Below is a small trained network, with its code and all its weights. Each question gives an input and a target symbol and asks what happens when units are switched off, that is, made to give their printed mean instead of their output.

import numpy as np


def w(rows, s, z=0):
    codes = np.array(rows[::2]) - 128.0
    scale = np.full(codes.shape[1], s)
    scale[-1] = z or s
    return codes * scale


def f(y):
    return np.maximum(y, 0)


def softmax(a):
    e = np.exp(a - a.max(-1, keepdims=True))
    return e / e.sum(-1, keepdims=True)


def log_softmax(a):
    a = a - a.max(-1, keepdims=True)
    return a - np.log(np.exp(a).sum(-1, keepdims=True))


def net(x, mask):
    ids = ['ΓΛΠΦαβδεζθμτ'.index(c) for c in x.split()]
    T = len(ids)
    res = E[ids] + P[:T]
    u = 0
    for l in range(2):
        q, k, v = (res @ M[l].T for M in (Q, K, V))
        z = softmax(np.where(np.tri(T) > 0, q @ k.T / 3**0.5, -1e9)) @ v
        res = res + np.where(mask[u], z, O[l][:, -1]) @ O[l][:, :-1]
        u += 1
        y = f(res @ A[l][:, :-1].T + A[l][:, -1])
        res = res + np.where(mask[u : u + 8], y, B[l][:, -1]) @ B[l][:, :-1]
        u += 8
    return log_softmax(res[-1] @ U[:, :-1].T + U[:, -1])


Q, K, V, O, A, B = {}, {}, {}, {}, {}, {}
E = w([
[177,182,153,160],'Γ',
[25,84,101,83],'Λ',
[191,57,145,1],'Π',
[160,104,184,212],'Φ',
[102,111,11,126],'α',
[96,106,224,109],'β',
[169,143,139,182],'δ',
[141,40,145,130],'ε',
[160,140,223,201],'ζ',
[145,170,249,153],'θ',
[21,39,171,144],'μ',
[177,155,128,178],'τ',
],0.013)
P = w([
[94,121,78,253],'0',
[151,147,151,66],'1',
[123,144,150,69],'2',
[128,135,143,82],'3',
[119,144,152,77],'4',
[127,139,145,79],'5',
[125,126,142,83],'6',
[127,124,149,75],'7',
[124,106,153,95],'8',
[127,119,157,100],'9',
[135,119,164,91],'10',
[131,110,146,104],'11',
],0.0052)
Q[0] = w([
[130,188,171,140],'0.h1',
[96,131,1,200],'0.h1',
[199,172,181,176],'0.h1',
],0.0052)
K[0] = w([
[110,162,86,161],'0.h1',
[218,176,170,102],'0.h1',
[91,254,81,183],'0.h1',
],0.0053)
V[0] = w([
[83,197,66,134],'0.h1',
[125,53,102,188],'0.h1',
[109,161,84,2],'0.h1',
],0.0092)
O[0] = w([
[170,105,87,239,3],'0.h1',
[30,171,71,127,178],'0.h1',
[173,1,125,111,64],'0.h1',
],0.006,0.0018)
A[0] = w([
[94,180,149,154,95],'0.n1',
[99,137,167,160,154],'0.n2',
[237,161,175,176,183],'0.n3',
[127,116,62,254,252],'0.n4',
[196,164,192,182,229],'0.n5',
[128,147,197,134,182],'0.n6',
[44,104,128,138,217],'0.n7',
[201,119,172,205,144],'0.n8',
],0.0092,0.003)
B[0] = w([
[162,186,111,211,163],'0.n1',
[172,114,172,160,189],'0.n2',
[97,157,51,1,218],'0.n3',
[57,227,45,116,179],'0.n4',
[189,209,40,23,246],'0.n5',
[213,151,91,150,222],'0.n6',
[43,118,216,146,253],'0.n7',
[173,180,76,9,195],'0.n8',
],0.006,0.0052)
Q[1] = w([
[188,229,39,59],'1.h1',
[38,83,113,139],'1.h1',
[255,168,93,181],'1.h1',
],0.0066)
K[1] = w([
[67,177,86,175],'1.h1',
[158,74,79,91],'1.h1',
[155,254,137,219],'1.h1',
],0.0097)
V[1] = w([
[187,167,238,120],'1.h1',
[215,174,41,48],'1.h1',
[157,50,136,1],'1.h1',
],0.0088)
O[1] = w([
[246,147,86,141,23],'1.h1',
[104,91,13,154,95],'1.h1',
[113,86,112,29,4],'1.h1',
],0.012,0.0033)
A[1] = w([
[74,112,76,86,198],'1.n1',
[98,87,191,67,147],'1.n2',
[217,49,186,143,188],'1.n3',
[40,84,141,129,167],'1.n4',
[216,114,151,70,138],'1.n5',
[181,252,73,90,104],'1.n6',
[129,114,2,161,2],'1.n7',
[165,120,211,151,76],'1.n8',
],0.0072,0.0076)
B[1] = w([
[89,174,107,140,223],'1.n1',
[179,106,164,155,255],'1.n2',
[149,91,45,186,164],'1.n3',
[170,181,140,125,222],'1.n4',
[133,130,77,134,176],'1.n5',
[162,89,154,82,231],'1.n6',
[98,35,176,126,183],'1.n7',
[83,2,81,181,157],'1.n8',
],0.01,0.011)
U = w([
[72,53,97,130,92],'Γ',
[92,161,217,65,142],'Λ',
[56,119,85,2,92],'Π',
[156,172,110,174,220],'Φ',
[62,187,84,117,252],'α',
[188,171,104,82,125],'β',
[99,109,109,164,163],'δ',
[134,147,123,110,104],'ε',
[175,62,107,189,115],'ζ',
[160,17,139,113,68],'θ',
[120,55,181,179,16],'μ',
[81,111,89,160,129],'τ',
],0.0084,0.0036)

Each question gives the input, a string of symbols that net reads in full, and the target symbol t.
The units are the heads (3 rows each of Q, K, V and O) and the neurons (one row each of A and B). Each row of codes is followed by its name. A weight is (code - 128) times the scale printed after its matrix; where a second scale follows, it is the last column's (O, A, B and U).
mask holds one flag per unit, layer by layer, with each layer's heads first. A switched-off unit (its flag False) gives its mean, the last column of its rows in O or B, instead of its output. The means were averaged over made-up inputs and are rounded, as every weight is.
A unit's drop is (log p(t) with every unit on - log p(t) with that unit switched off) / (log p(t) with every unit on - log p(t) with every unit switched off).
The circuit of an input: a set's keep is (log p(t) with only the set's units on - log p(t) with every unit switched off) / (log p(t) with every unit on - log p(t) with every unit switched off). Starting from the 12 units with the biggest drops (on a tie, the unit counted first), units are removed one at a time, each time the one whose removal leaves the highest keep (on an exact tie, the one counted first), for as long as the keep stays at least 0.8.
circuit, biggest first: the units of the circuit, biggest drop first
most important unit: the unit with the biggest drop
top k neurons: the k neurons with the biggest drops, biggest first
top k neurons in layer l: the k neurons of layer l with the biggest drops, biggest first
drop of u: that unit's drop, to one decimal
input β θ Λ Φ β α Γ δ Λ ζ, target β: most important unit	0.h1
input θ Π δ, target θ: top 2 neurons	[1.n7; 1.n6]
input Φ Λ ζ τ μ Φ α Φ μ β Λ Γ, target Φ: circuit, biggest first	[0.h1; 1.h1]
input β Λ Π Φ θ, target β: top 2 neurons in layer 0	[0.n5; 0.n3]
input Λ β β, target ζ: top 2 neurons	[0.n3; 1.n3]
input θ Γ τ Γ Φ Φ Π α, target Π: circuit, biggest first	[1.h1; 0.n6; 1.n2]
input Λ Λ Φ Λ β Φ ζ α α, target α: top 3 neurons in layer 1	[1.n6; 1.n1; 1.n7]
input β α Λ ζ Λ Λ β μ, target μ: top 2 neurons	[0.n5; 0.n3]
input ζ Φ Λ ε β Λ β, target θ: top 2 neurons in layer 1	[1.n1; 1.n8]
input ζ Λ Φ Φ Γ β β Φ Φ Λ μ Φ, target ζ: top 3 neurons	[1.n7; 0.n5; 0.n1]
input ζ Λ Γ β α α Λ Φ Γ μ δ, target ζ: top 2 neurons	[1.n7; 0.n1]
input β τ Λ ζ, target β: top 2 neurons	[0.n5; 1.n6]
input θ α δ θ Φ, target θ: top 2 neurons in layer 0	[0.n1; 0.n5]
input Λ Π β, target Π: circuit, biggest first	[1.h1]
input μ Λ β δ ε β ζ, target μ: top 2 neurons	[1.n8; 0.n7]
input θ Λ Λ Λ ε Λ Λ ζ ζ θ β τ, target θ: top 2 neurons in layer 1	[1.n7; 1.n6]
input Λ Λ β Γ Π Γ Φ Γ, target Λ: drop of 0.h1	0.3
input β μ β Π Λ Γ, target β: drop of 1.n7	0.1
input Λ Φ Λ Λ β Π θ ζ, target Λ: drop of 0.n1	0.0
input δ Π μ, target Π: circuit, biggest first	[1.h1]
input Γ μ Φ τ Λ β θ Λ Λ Γ, target Γ: drop of 0.n5	0.2
